Here is a tiny trained network, its code and every weight. The questions are about switching its units off for an input and a target symbol, where a switched-off unit gives its printed mean instead of its output.

import numpy as np


def w(rows, s, z=0):
    codes = np.array(rows[::2]) - 128.0
    scale = np.full(codes.shape[1], s)
    scale[-1] = z or s
    return codes * scale


def f(y):
    return np.maximum(y, 0)


def softmax(a):
    e = np.exp(a - a.max(-1, keepdims=True))
    return e / e.sum(-1, keepdims=True)


def log_softmax(a):
    a = a - a.max(-1, keepdims=True)
    return a - np.log(np.exp(a).sum(-1, keepdims=True))


def net(x, mask):
    ids = ['γεηπσψ'.index(c) for c in x.split()]
    T = len(ids)
    res = E[ids] + P[:T]
    u = 0
    for l in range(3):
        r = res
        for j in range(2):
            rows = slice(3 * j, 3 * j + 3)
            q, k, v = (r @ M[l][rows].T for M in (Q, K, V))
            z = softmax(np.where(np.tri(T) > 0, q @ k.T / 3**0.5, -1e9)) @ v
            o = O[l][rows]
            res = res + np.where(mask[u + j], z, o[:, -1]) @ o[:, :-1]
        u += 2
        y = f(res @ A[l][:, :-1].T + A[l][:, -1])
        res = res + np.where(mask[u : u + 4], y, B[l][:, -1]) @ B[l][:, :-1]
        u += 4
    return log_softmax(res[-1] @ U[:, :-1].T + U[:, -1])


Q, K, V, O, A, B = {}, {}, {}, {}, {}, {}
E = w([
[15,243,98],'γ',
[101,146,95],'ε',
[143,153,67],'η',
[171,123,155],'π',
[116,193,2],'σ',
[183,117,98],'ψ',
],0.016)
P = w([
[167,181,155],'0',
[88,126,39],'1',
[106,114,47],'2',
[114,104,53],'3',
[118,70,85],'4',
[119,41,95],'5',
[106,27,91],'6',
[108,1,119],'7',
[107,22,68],'8',
],0.0073)
Q[0] = w([
[55,237,111],'0.h0',
[233,122,175],'0.h0',
[76,20,2],'0.h0',
[65,202,149],'0.h1',
[18,181,154],'0.h1',
[164,142,107],'0.h1',
],0.0065)
K[0] = w([
[130,254,162],'0.h0',
[80,151,54],'0.h0',
[178,202,109],'0.h0',
[157,157,183],'0.h1',
[92,205,198],'0.h1',
[182,160,145],'0.h1',
],0.0083)
V[0] = w([
[138,254,105],'0.h0',
[186,174,215],'0.h0',
[171,190,91],'0.h0',
[126,149,92],'0.h1',
[113,124,111],'0.h1',
[146,179,206],'0.h1',
],0.011)
O[0] = w([
[125,76,181,254],'0.h0',
[106,156,2,41],'0.h0',
[120,65,192,227],'0.h0',
[175,123,159,198],'0.h1',
[124,91,107,153],'0.h1',
[175,195,92,40],'0.h1',
],0.0071,0.0076)
A[0] = w([
[145,197,127,153],'0.n0',
[69,146,87,255],'0.n1',
[100,203,80,113],'0.n2',
[83,50,1,235],'0.n3',
],0.0085,0.0038)
B[0] = w([
[118,68,127,133],'0.n0',
[153,216,244,188],'0.n1',
[20,176,126,139],'0.n2',
[170,2,253,254],'0.n3',
],0.0073,0.0062)
Q[1] = w([
[113,131,42],'1.h0',
[130,127,125],'1.h0',
[152,8,130],'1.h0',
[160,94,83],'1.h1',
[60,195,101],'1.h1',
[102,166,176],'1.h1',
],0.013)
K[1] = w([
[164,43,194],'1.h0',
[158,143,161],'1.h0',
[105,177,99],'1.h0',
[99,146,202],'1.h1',
[167,8,105],'1.h1',
[141,113,30],'1.h1',
],0.013)
V[1] = w([
[159,123,125],'1.h0',
[68,92,173],'1.h0',
[75,255,150],'1.h0',
[122,118,161],'1.h1',
[179,86,124],'1.h1',
[158,110,71],'1.h1',
],0.013)
O[1] = w([
[193,133,142,103],'1.h0',
[93,183,255,225],'1.h0',
[12,72,104,254],'1.h0',
[73,123,166,193],'1.h1',
[199,70,141,92],'1.h1',
[142,73,107,3],'1.h1',
],0.0095,0.0078)
A[1] = w([
[127,132,125,114],'1.n0',
[222,86,56,254],'1.n1',
[201,254,196,135],'1.n2',
[175,175,11,130],'1.n3',
],0.0065,0.0041)
B[1] = w([
[254,154,167,128],'1.n0',
[162,22,97,253],'1.n1',
[117,176,206,204],'1.n2',
[57,42,17,137],'1.n3',
],0.0058,0.0046)
Q[2] = w([
[188,56,142],'2.h0',
[162,114,183],'2.h0',
[114,2,150],'2.h0',
[117,129,105],'2.h1',
[180,93,176],'2.h1',
[148,136,83],'2.h1',
],0.011)
K[2] = w([
[107,159,82],'2.h0',
[194,157,6],'2.h0',
[95,158,83],'2.h0',
[165,61,127],'2.h1',
[145,167,148],'2.h1',
[205,113,108],'2.h1',
],0.012)
V[2] = w([
[89,115,126],'2.h0',
[109,166,104],'2.h0',
[112,252,182],'2.h0',
[149,94,95],'2.h1',
[193,190,54],'2.h1',
[127,195,154],'2.h1',
],0.013)
O[2] = w([
[2,218,63,146],'2.h0',
[90,155,91,114],'2.h0',
[53,115,203,138],'2.h0',
[155,2,199,88],'2.h1',
[151,122,193,3],'2.h1',
[176,187,201,141],'2.h1',
],0.0073,0.036)
A[2] = w([
[136,84,145,158],'2.n0',
[192,106,7,2],'2.n1',
[108,127,121,76],'2.n2',
[95,182,83,110],'2.n3',
],0.012,0.0072)
B[2] = w([
[118,172,6,169],'2.n0',
[150,176,149,188],'2.n1',
[212,168,163,164],'2.n2',
[232,80,144,251],'2.n3',
],0.011,0.03)
U = w([
[151,203,151,113],'γ',
[122,126,139,251],'ε',
[174,50,178,245],'η',
[128,174,88,102],'π',
[205,63,253,36],'σ',
[199,129,170,1],'ψ',
],0.0077,0.006)

Each question gives the input, a string of symbols that net reads in full, and the target symbol t.
The units are the heads (3 rows each of Q, K, V and O) and the neurons (one row each of A and B). Each row of codes is followed by its name. A weight is (code - 128) times the scale printed after its matrix; where a second scale follows, it is the last column's (O, A, B and U).
mask holds one flag per unit, layer by layer, with each layer's heads first. A switched-off unit (its flag False) gives its mean, the last column of its rows in O or B, instead of its output. The means were averaged over made-up inputs and are rounded, as every weight is.
A unit's drop is (log p(t) with every unit on - log p(t) with that unit switched off) / (log p(t) with every unit on - log p(t) with every unit switched off).
most important unit: the unit with the biggest drop
top k neurons: the k neurons with the biggest drops, biggest first
k most important neurons of layer l: the k neurons of layer l with the biggest drops, biggest first
drop of u: that unit's drop, to one decimal
input ε ε σ η η ε ε, target ε: top 2 neurons -> (2.n3; 0.n3)
input ε ε σ η π, target ε: top neuron -> (2.n3)
input π σ η π ε π ε σ, target π: top 4 neurons -> (2.n3; 2.n0; 0.n3; 2.n1)
input ψ η η η ψ, target ψ: top 4 neurons -> (2.n1; 2.n0; 0.n3; 1.n1)
input ε ψ ε π η π, target ε: top 4 neurons -> (2.n3; 0.n3; 2.n2; 2.n1)
input ψ σ σ η σ ε ψ η, target ψ: top 2 neurons -> (0.n3; 2.n1)
input ε ψ η ψ η ψ, target ε: top 2 neurons -> (2.n3; 0.n3)
input ψ η ψ ψ η π, target ψ: top 3 neurons -> (2.n1; 2.n0; 0.n3)
input σ ψ π, target σ: top 2 neurons -> (1.n2; 2.n0)
input ψ ψ η η η, target ψ: top 2 neurons -> (2.n1; 2.n0)
input γ γ η ψ ψ ε, target γ: top 2 neurons -> (2.n2; 1.n1)
input π π η σ η ψ ψ, target π: top 2 neurons -> (2.n3; 2.n0)
input ψ ψ σ, target ψ: top 2 neurons -> (2.n1; 1.n1)
input γ π η σ η π ψ ε, target γ: most important unit -> 0.h0
input σ η η π ε η, target σ: 2 most important neurons of layer 1 -> (1.n2; 1.n1)
input σ γ π η π ε ψ η, target γ: top 2 neurons -> (1.n1; 2.n2)
input σ σ ψ, target σ: top 2 neurons -> (1.n2; 1.n1)
input σ σ σ, target σ: drop of 1.h0 -> 1.0
input σ ε ψ, target σ: drop of 1.n2 -> 0.3
input ψ σ η η π, target ψ: most important unit -> 0.n3
input π η η η η σ σ ε, target π: drop of 1.n3 -> 0.1
input γ ψ σ γ ε ψ, target γ: drop of 2.n1 -> -0.2
